Below are the code and all the weights of a small trained network. Each question names an input and a class and asks about switching units off, where a switched-off unit gives its printed mean instead of its output.

import numpy as np


def w(rows, s, z=0):
    codes = np.array(rows[::2]) - 128.0
    scale = np.full(codes.shape[1], s)
    scale[-1] = z or s
    return codes * scale


def f(y):
    return np.maximum(y, 0)


def log_softmax(a):
    a = a - a.max(-1, keepdims=True)
    return a - np.log(np.exp(a).sum(-1, keepdims=True))


def net(x, mask):
    res = np.array(x, float).reshape(1, 6) / 4 @ E
    y = f(res @ A[0][:, :-1].T + A[0][:, -1])
    res = res + np.where(mask, y, B[0][:, -1]) @ B[0][:, :-1]
    return log_softmax(res[-1] @ U[:, :-1].T + U[:, -1])


A, B = {}, {}
E = w([
[65,139,178,103,203,79,180,239,207],'x0',
[49,234,101,169,54,13,52,111,151],'x1',
[194,95,202,84,231,47,39,72,158],'x2',
[192,99,17,156,182,39,122,189,118],'x3',
[18,56,51,39,173,95,129,92,91],'x4',
[186,89,127,41,6,2,214,99,167],'x5',
],0.0092)
A[0] = w([
[159,100,121,167,112,147,142,81,86,97],'N0',
[185,92,114,66,35,61,224,85,176,125],'N1',
[199,149,98,122,199,67,115,132,90,110],'N2',
[93,124,138,117,189,127,160,203,183,91],'N3',
[148,99,223,96,161,122,16,59,184,107],'N4',
[106,69,126,47,174,101,47,101,140,111],'N5',
[72,106,96,179,70,194,195,171,84,71],'N6',
[171,175,140,205,114,128,153,170,153,134],'N7',
[204,47,166,98,212,192,159,102,97,134],'N8',
[220,172,155,201,90,160,128,185,165,98],'N9',
[52,125,119,193,217,188,60,184,99,137],'N10',
[70,174,233,117,128,190,142,45,100,137],'N11',
[38,129,28,175,48,202,197,190,94,95],'N12',
[167,131,28,166,174,86,177,203,129,120],'N13',
[5,27,58,86,136,118,123,100,26,103],'N14',
[95,149,104,174,154,184,14,173,111,111],'N15',
[123,169,92,154,74,113,65,53,61,123],'N16',
[181,96,75,188,81,169,109,39,58,106],'N17',
[39,65,61,61,159,131,100,95,101,119],'N18',
[63,128,167,122,172,116,188,200,215,117],'N19',
[210,147,176,223,122,140,170,148,130,114],'N20',
[132,137,114,132,175,150,75,103,191,110],'N21',
[136,150,89,67,58,148,148,188,142,116],'N22',
[139,165,111,81,121,137,96,130,153,4],'N23',
[168,120,54,171,169,91,103,199,85,91],'N24',
[232,171,205,172,114,118,75,125,139,119],'N25',
[177,127,26,185,155,104,105,185,90,118],'N26',
[57,91,77,66,142,130,138,121,119,95],'N27',
[62,162,167,138,164,78,136,223,218,118],'N28',
[45,230,101,186,105,57,51,100,168,102],'N29',
[187,122,71,136,113,154,58,8,46,107],'N30',
[182,34,124,115,151,233,206,158,111,87],'N31',
[115,164,116,139,160,154,116,133,109,69],'N32',
[106,135,103,226,181,201,86,130,74,90],'N33',
[41,151,222,90,128,159,189,77,161,107],'N34',
[96,145,207,142,121,147,141,75,101,60],'N35',
],0.011,0.015)
B[0] = w([
[86,102,178,108,153,144,127,182,67,154],'N0',
[176,114,244,59,54,32,110,54,143,252],'N1',
[123,49,143,199,64,194,59,135,139,166],'N2',
[96,74,206,102,172,124,189,190,58,167],'N3',
[229,66,94,247,147,131,62,162,185,196],'N4',
[144,130,151,231,191,140,87,122,197,172],'N5',
[181,72,116,217,155,114,49,165,175,189],'N6',
[69,169,143,187,176,127,159,84,135,182],'N7',
[73,181,80,132,98,58,58,216,101,208],'N8',
[68,179,138,198,166,125,184,44,154,192],'N9',
[168,120,208,69,79,31,156,80,162,211],'N10',
[101,83,140,141,10,218,102,104,117,207],'N11',
[226,46,114,254,195,103,56,174,197,229],'N12',
[89,73,134,138,48,204,90,106,84,185],'N13',
[73,215,146,214,156,142,212,39,134,200],'N14',
[167,135,172,82,87,60,131,86,148,183],'N15',
[100,130,139,89,178,118,107,209,22,188],'N16',
[115,104,221,59,215,171,206,186,30,192],'N17',
[66,200,175,205,164,125,149,69,158,186],'N18',
[108,91,198,114,177,150,222,202,33,189],'N19',
[84,223,148,193,169,135,177,61,160,188],'N20',
[173,120,173,114,125,100,106,113,154,149],'N21',
[165,94,152,161,154,88,77,114,124,175],'N22',
[46,137,139,183,100,54,98,164,64,128],'N23',
[89,89,156,185,39,191,109,124,115,164],'N24',
[74,157,121,209,181,119,163,92,171,196],'N25',
[99,70,116,167,15,193,114,142,90,177],'N26',
[46,188,182,189,133,122,177,101,146,165],'N27',
[160,114,187,68,208,163,162,204,19,194],'N28',
[35,215,7,68,114,82,26,225,120,200],'N29',
[144,89,207,73,212,167,175,199,10,195],'N30',
[27,211,9,58,124,48,39,219,127,197],'N31',
[136,121,170,115,114,106,123,101,131,140],'N32',
[165,108,199,28,85,66,132,46,160,189],'N33',
[134,79,74,143,31,209,145,137,85,189],'N34',
[69,79,101,138,81,166,112,110,93,151],'N35',
],0.0092,0.022)
U = w([
[131,108,147,96,180,155,170,153,86,117],'0',
[99,175,130,167,153,141,167,76,135,89],'1',
[158,115,158,90,90,68,136,86,132,86],'2',
[93,164,85,106,121,101,95,165,114,108],'3',
[175,87,120,171,172,136,96,129,148,136],'4',
[109,97,122,131,58,211,126,105,108,113],'5',
[119,132,134,116,125,133,140,134,111,209],'6',
[192,221,12,5,98,221,220,96,190,1],'7',
],0.022,0.018)

Each question gives the input, the list of numbers given to net, and the class t.
The units are the neurons (one row each of A and B). Each row of codes is followed by its name. A weight is (code - 128) times the scale printed after its matrix; where a second scale follows, it is the last column's (A, B and U).
mask holds one flag per neuron, in row order. A switched-off neuron (its flag False) gives its mean, the last column of its row in B, instead of its output. The means were averaged over made-up inputs and are rounded, as every weight is.
A unit's drop is (log p(t) with every unit on - log p(t) with that unit switched off) / (log p(t) with every unit on - log p(t) with every unit switched off).
The circuit of an input: a set's keep is (log p(t) with only the set's units on - log p(t) with every unit switched off) / (log p(t) with every unit on - log p(t) with every unit switched off). Starting from the 12 units with the biggest drops (on a tie, the unit counted first), units are removed one at a time, each time the one whose removal leaves the highest keep (on an exact tie, the one counted first), for as long as the keep stays at least 0.8.
units of the circuit, in order: the units of the circuit, biggest drop first
most important unit: the unit with the biggest drop
k most important neurons: the k neurons with the biggest drops, biggest first
drop when u is switched off: that unit's drop, to one decimal
input [-4,5,1,-6,2,-5], class 5: 4 most important neurons => [N11 N1 N31 N8]
input [-6,7,7,-7,-2,-5], class 3: 3 most important neurons => [N29 N12 N16]
input [5,3,-8,2,-5,7], class 4: most important unit => N12
input [-1,3,-6,7,4,-1], class 5: 3 most important neurons => [N26 N13 N24]
input [1,-2,5,6,4,1], class 5: units of the circuit, in order => [N12 N2]
input [1,-8,5,-6,-7,5], class 3: 2 most important neurons => [N8 N31]
input [1,-3,-6,7,-6,6], class 5: 3 most important neurons => [N13 N26 N10]
input [-3,-6,2,-5,-7,1], class 1: 3 most important neurons => [N20 N9 N25]
input [4,6,6,-4,-4,5], class 3: 2 most important neurons => [N29 N12]
input [6,2,-6,-8,-2,7], class 5: 4 most important neurons => [N34 N10 N11 N33]
input [8,7,7,3,-2,-7], class 0: 3 most important neurons => [N28 N1 N19]
input [-1,2,-1,-3,-6,-8], class 2: 3 most important neurons => [N33 N10 N15]
input [4,-1,-1,-4,6,-7], class 2: 3 most important neurons => [N10 N33 N15]
input [-5,7,4,-6,-6,5], class 3: units of the circuit, in order => [N29]
input [-8,-4,4,-6,-1,-5], class 0: 2 most important neurons => [N30 N17]
input [6,2,2,6,1,-5], class 0: 4 most important neurons => [N28 N1 N3 N11]
input [-7,-8,4,-2,0,-5], class 3: 2 most important neurons => [N8 N31]
input [-6,-7,3,-7,4,-8], class 2: drop when N10 is switched off => 0.9
input [-8,-1,-6,5,-2,-1], class 0: drop when N17 is switched off => 0.9
input [2,-5,6,1,-6,4], class 1: units of the circuit, in order => [N20]
input [6,-5,-7,2,-6,8], class 2: drop when N18 is switched off => 0.0
input [-6,-8,-6,0,-5,5], class 3: drop when N31 is switched off => 1.5
